In the rows, 128 means zero.
[170 144  83 158  96 177 122  56  78  99 117 165 185 192 167 164 100 115
  98 139 131  84 133 148 101 124 111 158 145 102 158 159 126 154  96 138
 123 128  93 138 131]	bupib
[114 142 101 132 125 176 144 109 186 128 128 157 110 131  75 130 103 133
 123 107 135 139  97  77 108 138 184 142 126 217 172  91 143 142 137 140
 123  98 115 147 192]	kofel
[117 106 109 141 125 136 163 143 144 122 128 141 121 139 162 115 124 113
 163 127 123 150 158 108 156 119 154 118 135 139 134 110 142 128 120 137
 126 125 111 115 157]	Dez
[129 129 119 130 109 136 138 152 150 104 130 135 113 138 144 113 113  96
 174 115 128 147 167 112 158 112 147 105 133 144 125 125 155 137 115 135
 111 123 112 116 151]	Tufo
[143 141 115 110 125 115 121 105 119  90 117 101 193 127 210 106  86 163
 169 116 120 142 110 201 159 128 112 129 153  89  60 131 205 145  80 119
  61 134 175 128  87]	Bosos
[171 126 145 108 138 134 115 142 125  66 121  91 113 123 161 172 166 230
 112 153 101 114 138 112 148  88  81  76 154  96 121 123  35 130 172 106
 141  90 145 136 155]	Dez
[106  77 128 152 157 128 135  74 102  93 135 117 139 135 151 151  99 183
 113 147 119 111 125 179 124 138 136 137 147  98 168 147  74 133 135 149
 153 125 117 177 116]	kofel
[113 128  97 137 112 119 146 153 142 116 132 131 127 139 152 121 125 115
 180 130 130 159 161 104 159 117 124  97 132 148 126  96 148 127 119 120
 117 125 127 108 173]	bupib
[152 191 135  64 146 137 165 121 120  74  86 165 159 136 138 155  87 119
 113 151 164  94  71 170 109 105  59 103 161 157 167  77 105 127  88 110
  64  37 121 188 187]	Bosos
[109 119 102 140 119 141 128 144 146 110 133 139 113 145 142 112 118 101
 150 116 131 139 173 113 148 130 134 113 132 140 128 112 158 126 117 141
 110 127 109 118 176]	kofel
[125 131  68 139 141 137 126  56 130 197  70 151  72 118 101 144  79 101
 118  41 129  68  60 110 119  97  89 137 153 177 134 143  99 154 110 142
  99  98 102 122 135]	pidat
[120 116 119 143 129 132 154 155 142 118 128 145 103 152 165 122 131 114
 161 121 129 147 186 107 154 126 137 107 124 136 119 109 157 111 130 120
 113 139 103 105 143]	vot
[191  85 153 152  90 179  39  90  84 104 130 114  76 125 162 110 114 168
 103  23  86 120 177 120  98 118 174 109  93 217 118 187  75 161 140 114
  95 142 144 101  80]	gora
[118 120 116 141 122 132 154 147 145 120 132 148 108 155 165 118 132 111
 159 119 125 149 178 110 151 125 136 105 131 138 121 104 151 124 129 127
 111 139 107 101 149]	vot
[134  80 131 127 195 136 111  98 101 211 129  83 123  55  93 130  72 158
 171 133 126 167  53 105 185 103 115 211 124 184 132 156 134 111 118 110
 115 133 127 121  62]	Liguk
[120 132 106 136  92 154 162  91 149  75 107 129 123 122  85 146 105 113
 197 120  97 128 231 157 105  85  73 109 121  79 130  72  88 113 120 149
  99  95 138 151 184]	bupib
[141  84 113 148 143 155  97 127 131 107 137 140 157 144  96 152  82 202
 105 113 110 119 135 134 168 125 162 136 100 106 145 170 167 115 124 157
 151 136 110 145  91]	vus
[132 130 119 133 119 138 137 153 137 103 132 136 112 145 153 119 120 101
 173 119 124 149 167 112 156 115 148  96 133 132 124 129 151 135 113 137
 108 120 109 119 141]	Tufo
[148 156 140 126 109 168 134  98 178  47 145 131 147 145 168 102 119 109
 193 121 111 157 116 134 133 136 167 100 152 107 135 113 105 148 137 121
  84  92 150  89 158]	bave
[125 124  98 126 115 127 149 149 138 119 123 125 121 142 145 124 135 109
 182 131 134 138 157 110 148 119 130 106 133 137 126 111 139 138 133 124
 102 126 128 116 173]	bupib
[116 110  95 149 116 122 134 154 137 122 130 141 121 136 147 114 140 113
 175 117 128 139 157 116 159 133 122 111 129 142 123 118 125 123 126 124
 106 128 107 111 142]	pava
[ 88 125 201 135 206 130 129 122 117  81 160 115 178 118  69 109  38 183
 124  40 114 165  15 117 174 114 140 156 133 146 192  99 132 119 132 126
 173  96 146 130  92]	gora
[133 121 126 130 112 138 136 147 152  98 132 139 111 139 142 118 119 106
 177 106 127 149 161 107 159 114 148  90 127 147 124 122 145 135 119 133
 109 121 109 114 146]	Tufo
[109 116 133 146 109 114 131  84 138 100 130 119 159 110 221 117 133 138
 146 127 131 146 118 138  73 132 168  98 153 198 143 100  72 120 119  81
  89 128 125  87 158]	pidat
[155 121 139 112 131 173 138  68 135 125 108 178 138 154 132 136 149 126
  87 125 155 116 140 122  72 152 165 133  98 187 165 118 107 144 137 143
 106 119 102 148 181]	kofel
[114 108 115 143 124 114 139 139 147 130 137 137 121 137 152 118 113 124
 171 104 127 148 164 110 133 120 142 103 127 155 136 115 139 123 124 134
 112 131 116 124 157]	Liguk
[112 114  94 139 117 128 138 155 139 129 128 139 124 138 153 111 136 108
 170 121 128 142 161 115 157 124 126 110 128 145 128 114 131 122 117 129
 108 123 104 116 151]	pava
[114 111 111 147 115 114 136 149 144 111 137 155 125 128 157 110 135 111
 176 117 124 145 154 124 140 124 130 103 137 153 126 126 130 128 128 130
 103 132 114 109 144]	pidat
[192 102 107 124 140 143  96  73 151 110 122 125 112 144 167 109 138 100
 102 105 136 154 108 154  98 139 192 111 144 101 152 173 114 126  93 159
 127 114 129 113 124]	kofel
[122 109 114 115 104 119 153  65 159 128 138 147 153 153 107 118 156 101
 121 130 122 156 122 112  93 112 178 109 165  51 164  99 109 129 139 126
 141 150 147 124 144]	Dez
[ 83 132 113 136  81 147 119 138 133 139 134 136 127 122 192  69  72  81
 107 122 104 151 117 127  65 120 169 141 136 144 153 146  73 164 135 162
 111  74 150 121 149]	bave
[126 114 122 193 191 112 146  61 107 107 140 100  79  84 111 122 142 145
 123  62 152  89 110 153 100 134 168  92 137 174 108 113  29 121 126 149
  82 117 142 111  68]	pidat
[102  87 156 119  79 114 133 159  75 125 147 115 112  83  63 114 136  93
 123  97 139  84 235 126 162  35  64 120 139 120 136 116  32 125 137 138
  66 114  96 161  82]	pava
[117 125  72 142 112 128 129  69 151 116 122 137 156 113 184 112  85 122
 134 133 126 171  87 115 123 111 137 139 160 142 129 140  84 124 112 138
 111 102 154 143 123]	Liguk
[126 120 123 141 110 124 133 146 151 109 128 141 112 143 167 118 120 118
 161  95 124 153 156 112 156 133 153 104 127 152 128 128 146 122 114 137
 120 126 106 112 155]	gora
[163 103 139 118 137  76 102 146 144  83 108 107 146 134  33 163 135 203
 111  89 116  53 207 165 127 123  38  96 117 111 129 110 109 137 157 122
 138 138 115 167 122]	pava
[108  83 113 155 153 154  56 143 172 146 119  79 129  80 124 121 161  96
 153 161 139 148 164 171 120 148 176 184 123 185 154 151  71  98 141 175
 141 157 122 107 144]	duf
[117 121 107 138 117 135 132 149 150 102 131 136 113 139 137 115 118 107
 159 121 123 137 165 118 149 140 130 114 133 145 125 114 158 128 120 131
 106 121 114 122 171]	kofel
[114 163 202 107 111 138 156 145 123 149 151 141 145 126 164  85 105 144
 119 118  83 168 104 160 122 114 155 130 104  81 132 132 120 150 106 173
 121  51 149 119 101]	bave
[151 142  78 110  91 194  93 155 124  94 159 116 111 133 145 117 134  45
 144 161 152 164  91 128  74 103 154  75 154  54 134  86 120 154 106 167
  85 131 144 106 164]	vus
[164 105 152  83 157 148 163 154 117 130 140 134 124 114  84 138 102 127
 181 120 154 155  47 140 166  98  88 107 102 109 120  72 187 113  73 145
 121 109  98 128 139]	Bosos
[105 127 117 139 111 122 130 159 135 119 130 137 120 133 150 125 141 111
 173 136 130 135 155 126 168 135 142 114 124 132 117 124 136 127 122 135
 114 133 123 110 138]	duf
[144 115 115 136 114 120 139 154 144 112 129 149 106 152 145 122 131 112
 175 104 136 143 156 120 144 113 128 105 130 135 118 119 166 126 120 139
 118 135 113 123 161]	Bosos
[120 116  90 147 126 126 200 152 134  82 150 109 124 114 143 145 107 111
 169 191 163 161 152 123 144 128 138  95 117 114 101  93  96 145 118 166
 118  72 122 115 116]	duf
[146 165  76 152 150 175 161 125 149  93 135 111  86 119 160 120  76 159
 150 121 108 129  51 157 155 101 164 121 172  62 139 118 130 135  72 183
 138  64 154 123 165]	Dez
[132 114 133  94 103 171 149 111 126  67  96  92 123 158 194 119 104  48
 110 142 160  99 145 161 105 154 181  64  80 169 112 111 102 134 113  86
 117  94 136  91 149]	vus
[142 109 126 140 135 143 143  92 160  99 166 184 105 125  91  98 131 130
 169 156 144 138 162 157 169 140 167 115 126 152 174 124 104 155 136 168
 107 147 132 128 162]	bave
[116 115 110 138 117 116 130 155 145 120 117 136 114 127 168 116 123  98
 168 125 133 154 162 118 139 121 139 102 132 137 125 111 139 133 122 142
 101 141 119 120 153]	vus
[113 131 117 136 128 125 130 162 136 116 129 131 122 139 144 123 150 103
 182 138 129 143 158 121 153 137 141 115 124 127 120 115 140 125 124 140
 111 137 123 110 149]	duf
[196 121 135 136 144 119  89  99 139  31 107 151 109 157 136 169 128 182
 180  68 127 109  47 156  93 168  40  49 139  88 153  91  72 155 173  67
 151 116 145  96 166]	pava
[116 101 150 117  82  80 119 154 131 116 125 145 185 109 133 120  99 131
  85 149 130 147  72 173  88 165  75 115  94 123 140 102  99 108 114  86
 183  93 131 117 109]	pava
[130 150 113 154 117 152 117 147 146  79 142 130 126 120 228 147 135 127
 165 139 166 133  62 162 168 147 193 114 184 164 149 157  77 165 118 159
  84  85 119 124  96]	duf
[115 130  65 180  73 141 140 102 143  86 157 143 139 129 134 118  91 121
 101 128 122 128 135 137 113 139 140 116 154 124  92 107 104 150 119 144
  92 116 142 107  89]	vot
[137 119 105 141 114 118 152 146 145 109 132 148 104 148 145 117 128 100
 178 111 143 145 149 111 146 114 131 104 137 141 115 112 156 126 120 135
 108 129 117 115 167]	Bosos
[168 143 114  84 197 162 128 144  93  67 124 109 131 184 154 148 117 147
 157 121 137 133 124  89 139  84  44  91 173 113 134  81 135 209 175 130
  99 147 131 151 154]	vot
[ 90 201 145  96 219 164 186 178 143 119 132  71 107 189 125 146 158  90
 132 164 146 136 148 124 162 131 161 101 149 172 145  59 162 159 141 147
 152 106 122 164 129]	vot
[151 120 115 139 124 123 141 138 137 118 127 142 108 152 143 122 131 113
 171  99 130 136 141 118 136 118 134 109 132 140 113 119 160 126 113 133
 105 131 113 113 158]	Bosos
[112 108 139 151  78 153  72  98 126 143 159  78 138  83 163 112 127 124
 117  81 141 138 110 125 102  78 145 148 156 136 114 131  60 150 146 151
 108 152 151  99 101]	Liguk
[ 89 102 143 104  68 112  99 124 192 149 105 107 160  81 118 115 135 116
 162  32 137 106  29 152 107 122 118 128 162  50 111 111  81 124 167 115
  66 100 141  78 128]	pava
[186 180 104 105 146 151 161  71 152 107 110 114 133  86 112 125 119 164
 117 124 165  96  35 154  91 134 198 129 128 104 110 109 119 122  72 150
  45  77 164 120 137]	duf
[125 142  42 136 148 143  89  70 116 114 124 107 213 127 180 137 109 165
  71 170 111 141   4 144  58 147 125 115 165 113 119  94  63 135  70 164
 103 105 141 120 151]	duf
[121 138 131 149 104 167 148  49 155 102 116 114 150 121 154 107 106 109
 131 112 105 130 132 166 134 158 159 152 123 218 101 109 105 162  99 136
  90  99 138 118 121]	kofel
[120 118 110 140 134 124 137 143 138 128 136 129 119 143 150 118 110 113
 172 107 124 146 158 107 138 119 136 106 131 151 131 118 143 127 121 134
 107 122 117 118 152]	Liguk
[108 111 145 113 161 146 130 125  96 102 145 104 134 122 145  85 117  62
 131 149 133 132 112 154 140 109 148 140 166 157 187 112  89 115  85 131
 100 123 111 137 169]	kofel
[116 101 104 140 134 129 161 146 144 122 130 143 118 136 142 114 127 120
 169 120 117 143 151 110 161 123 150 114 138 128 131 109 143 126 120 142
 118 131 114 123 151]	Dez
[120 117 118 148 130 107 138 147 141 128 141 137 116 135 165 117 119 122
 180 114 127 158 168 112 138 122 136 106 135 153 134 118 142 128 124 134
 109 132 120 120 152]	Liguk
[104 115 179  68 126  88  81 168  98 196 119 132 119  89 141 146 125 149
 140 118 186  99 115 174 203  64 121 161 184 107 202 172 158 154 125 138
 103 172 111 182  90]	duf
[120 119 112 135 114 122 134 153 151 114 117 139 116 134 163 122 122  97
 163 127 135 155 156 109 142 119 141  99 130 130 128 111 140 126 123 138
 110 130 116 115 157]	vus
[125 133 124 133 117 140 136 151 147  98 128 136 112 139 144 113 114  96
 180 114 125 150 168 111 167 113 140 106 133 151 125 124 150 136 120 132
 111 121 115 117 148]	Tufo
[125 128 116 141 128 126 160 149 148 119 130 150 100 153 162 121 135 115
 164 120 122 149 174 110 160 124 132 101 136 142 120 101 156 122 120 125
 109 136 105 108 148]	vot
[112  96 130 136  99 180 160  89 122 108 134 160 122 119 113 120 120 119
 110 110 170 117 157 152 147 125 149 114  59 148 125 111  89 119 124 145
 139 107 122 124 108]	pava
[139 115 105 139 115 117 142 147 142 116 127 144 112 154 143 115 126 103
 173 100 126 141 151 115 136 117 129 105 135 143 112 116 162 128 114 136
 105 129 114 117 163]	Bosos
[113 156 163 133 113 115 184  80 133  90 114 147 121 157 194  83 155  88
 180 133 109 107 116 151 143 138 199 141 166 147 155 145  87 154 128 110
 104 142 145 145 174]	Tufo
[120 127 165 106 133 136  92  78 130 120 122 113 176 123 173 109 137 124
 113  96 113 159 105 112  89 101 142 134 158 141 148 134  55 148 150 144
 102 129 134 168  78]	bave
[190 155 156 124 135  85 188  96  71  66 128 181 129 201 188 146 197 109
 149 184 149  84 150 168 163 105  46  93 178  49 140 125  78 149 115 131
 117 144 100 145 195]	Bosos
[168 121 143  64 100 147 127  74 195  88 107 140 173  92  51 132 121 148
 138  90 156 142  87 120  47 124 131 118  91 120 119  78 125 121 156 117
  93 129 174 178 127]	Liguk
[139 121 107 137 111 113 144 152 148 115 124 148 103 141 137 123 130 101
 176 110 140 139 152 120 143 117 114 103 135 141 109 109 156 122 116 135
 105 126 114 118 166]	Bosos
[105 109 104 145 132 132 169 149 147 122 129 146 119 133 148 110 119 116
 169 116 128 148 156 100 149 122 155 119 133 135 129 100 150 129 129 142
 118 130 120 122 158]	Dez
[119 109 102 138 121 130 160 150 146 122 128 145 115 131 156 114 126 119
 170 123 126 146 157 114 148 126 156 113 136 119 124 111 153 125 122 137
 108 129 123 121 151]	Dez
[163 116 122 110 159  55 134 171 116 111 111  79 149 130 139 104 127 125
 122 106 120 134 125  72 116 102 117 119 166 202 139 141  89 162 146 108
 102 108 136 149 115]	bupib
[105 132 106 142 117 115 145 156 140 115 129 137 120 141 145 126 142 106
 167 140 138 134 167 116 169 133 138 110 122 122 108 119 140 125 123 143
 121 133 124 110 144]	duf
[179 121 144  75  91 122  79  80 106 118  95 125 155 142 151 172 168 134
 108 138 108  82 121 154  74  78 104  86 185  70 177 119  77 107  82 104
  72 165  81 183 152]	vus
[ 99 120  62 119 170 134 139 130 140 115 138 160 160 154 122 138 148 119
 165 157 151 153 106 118 153 145 156 100 167  78 168 117 132  98 132 128
  82 116 113 160 128]	pava
[ 87 136 110  99 126  77 197 125 150 225 127 148 164 131 150 124 110 129
  82 115 195 104 107 114 175 113 181 113 169 123 135  97 198 146  91 137
  63 104  91  77 147]	Dez
[133 117 112 135 116 123 140 155 146 119 130 139 108 144 135 120 131 111
 168 111 138 136 157 120 144 116 132 109 129 140 114 114 163 118 118 135
 109 131 116 116 169]	Bosos
[119 107 122 140 117 122 132 149 144 115 136 147 122 131 142 120 137 116
 170 109 128 132 152 124 132 119 137 106 134 151 135 129 132 133 136 131
 109 136 108 113 144]	pidat
[153 100 136 161 188 113 136  67  94  90 150 157 120 115  54 108  62 180
 139  62 127 151 164 121  97 103 101 135 123 128 171  83 147 144 115 154
 113 154 140 158 129]	kofel
[128 146 116 113 148  99 189 143 134 171 125 111 124 123 114 115 131  66
 166 151 138 172 144  93 112  89 163 153 169 133 174 116 124 138 116 148
  94  89 120 148 137]	bupib
